Here is a tiny trained network, its code and every weight. The questions are about switching its units off for an input and a class, where a switched-off unit gives its printed mean instead of its output.

import numpy as np


def w(rows, s, z=0):
    codes = np.array(rows[::2]) - 128.0
    scale = np.full(codes.shape[1], s)
    scale[-1] = z or s
    return codes * scale


def f(y):
    return np.maximum(y, 0)


def log_softmax(a):
    a = a - a.max(-1, keepdims=True)
    return a - np.log(np.exp(a).sum(-1, keepdims=True))


def net(x, mask):
    res = np.array(x, float).reshape(1, 4) / 4 @ E
    y = f(res @ A[0][:, :-1].T + A[0][:, -1])
    res = res + np.where(mask, y, B[0][:, -1]) @ B[0][:, :-1]
    return log_softmax(res[-1] @ U[:, :-1].T + U[:, -1])


A, B = {}, {}
E = w([
[130,111,146,129,11],'x0',
[127,128,128,129,128],'x1',
[58,157,123,50,121],'x2',
[134,76,13,113,125],'x3',
],0.011)
A[0] = w([
[133,70,15,109,120,151],'N1',
[126,99,145,133,4,165],'N2',
[141,148,183,174,128,236],'N3',
[87,158,167,108,136,187],'N4',
[129,129,130,128,128,122],'N5',
[117,136,125,118,139,134],'N6',
[119,125,128,123,188,254],'N7',
[99,140,104,100,125,116],'N8',
[105,133,149,75,71,100],'N9',
[148,105,106,169,118,147],'N10',
[108,111,105,148,99,106],'N11',
[94,124,81,83,122,86],'N12',
[168,106,112,164,160,215],'N13',
[108,152,118,104,144,137],'N14',
[104,157,143,97,122,134],'N15',
[59,156,125,50,120,159],'N16',
],0.018,0.0044)
B[0] = w([
[118,2,51,114,91,252],'N1',
[206,116,207,110,26,246],'N2',
[78,158,227,136,144,197],'N3',
[180,175,103,140,181,188],'N4',
[128,125,128,126,127,129],'N5',
[136,125,128,107,147,144],'N6',
[88,138,112,140,212,194],'N7',
[95,130,131,81,124,163],'N8',
[118,190,82,158,47,187],'N9',
[175,89,135,161,140,176],'N10',
[156,97,135,111,123,158],'N11',
[65,111,128,68,99,179],'N12',
[99,111,113,229,131,194],'N13',
[142,122,129,81,165,160],'N14',
[170,160,90,137,124,167],'N15',
[148,200,59,45,121,216],'N16',
],0.036,0.015)
U = w([
[21,160,189,189,207,204],'0',
[158,202,99,91,234,146],'1',
[137,133,255,149,101,120],'2',
[185,219,122,126,86,157],'3',
[86,68,62,209,168,166],'4',
[38,101,66,45,184,95],'5',
[201,36,150,155,94,101],'6',
[127,107,95,57,50,4],'7',
],0.005,0.0017)

Each question gives the input, the list of numbers given to net, and the class t.
The units are the neurons (one row each of A and B). Each row of codes is followed by its name. A weight is (code - 128) times the scale printed after its matrix; where a second scale follows, it is the last column's (A, B and U).
mask holds one flag per neuron, in row order. A switched-off neuron (its flag False) gives its mean, the last column of its row in B, instead of its output. The means were averaged over made-up inputs and are rounded, as every weight is.
A unit's drop is (log p(t) with every unit on - log p(t) with that unit switched off) / (log p(t) with every unit on - log p(t) with every unit switched off).
The circuit of an input: a set's keep is (log p(t) with only the set's units on - log p(t) with every unit switched off) / (log p(t) with every unit on - log p(t) with every unit switched off). Starting from the 12 units with the biggest drops (on a tie, the unit counted first), units are removed one at a time, each time the one whose removal leaves the highest keep (on an exact tie, the one counted first), for as long as the keep stays at least 0.8.
circuit, biggest first: the units of the circuit, biggest drop first
most important unit: the unit with the biggest drop
top k neurons: the k neurons with the biggest drops, biggest first
drop when u is switched off: that unit's drop, to one decimal
input [-4,-5,0,1], class 4: circuit, biggest first => (N16; N2)
input [6,-3,-1,1], class 6: most important unit => N16
input [0,-1,-4,7], class 4: top 2 neurons => (N2; N13)
input [-1,5,-5,0], class 0: top 2 neurons => (N1; N2)
input [0,-2,3,-1], class 1: circuit, biggest first => (N2; N1)
input [1,-1,-2,-2], class 2: circuit, biggest first => (N1; N16)
input [-1,-2,2,-3], class 1: circuit, biggest first => (N2; N1)
input [5,3,-8,0], class 2: top 2 neurons => (N1; N3)
input [1,-4,5,-8], class 3: top 2 neurons => (N9; N7)
input [5,1,1,-5], class 3: top 2 neurons => (N9; N4)
input [-1,-1,-8,3], class 4: top 2 neurons => (N2; N13)
input [7,7,0,8], class 6: top 3 neurons => (N16; N2; N10)
input [-1,-5,-1,-4], class 0: top 2 neurons => (N2; N16)
input [1,5,0,8], class 6: circuit, biggest first => (N16)
input [-7,3,3,-4], class 1: drop when N7 is switched off => 0.0
input [-1,5,4,8], class 5: drop when N2 is switched off => 0.5
input [-8,7,7,2], class 5: drop when N12 is switched off => 0.1
input [-3,-6,-6,-4], class 0: drop when N2 is switched off => 0.1
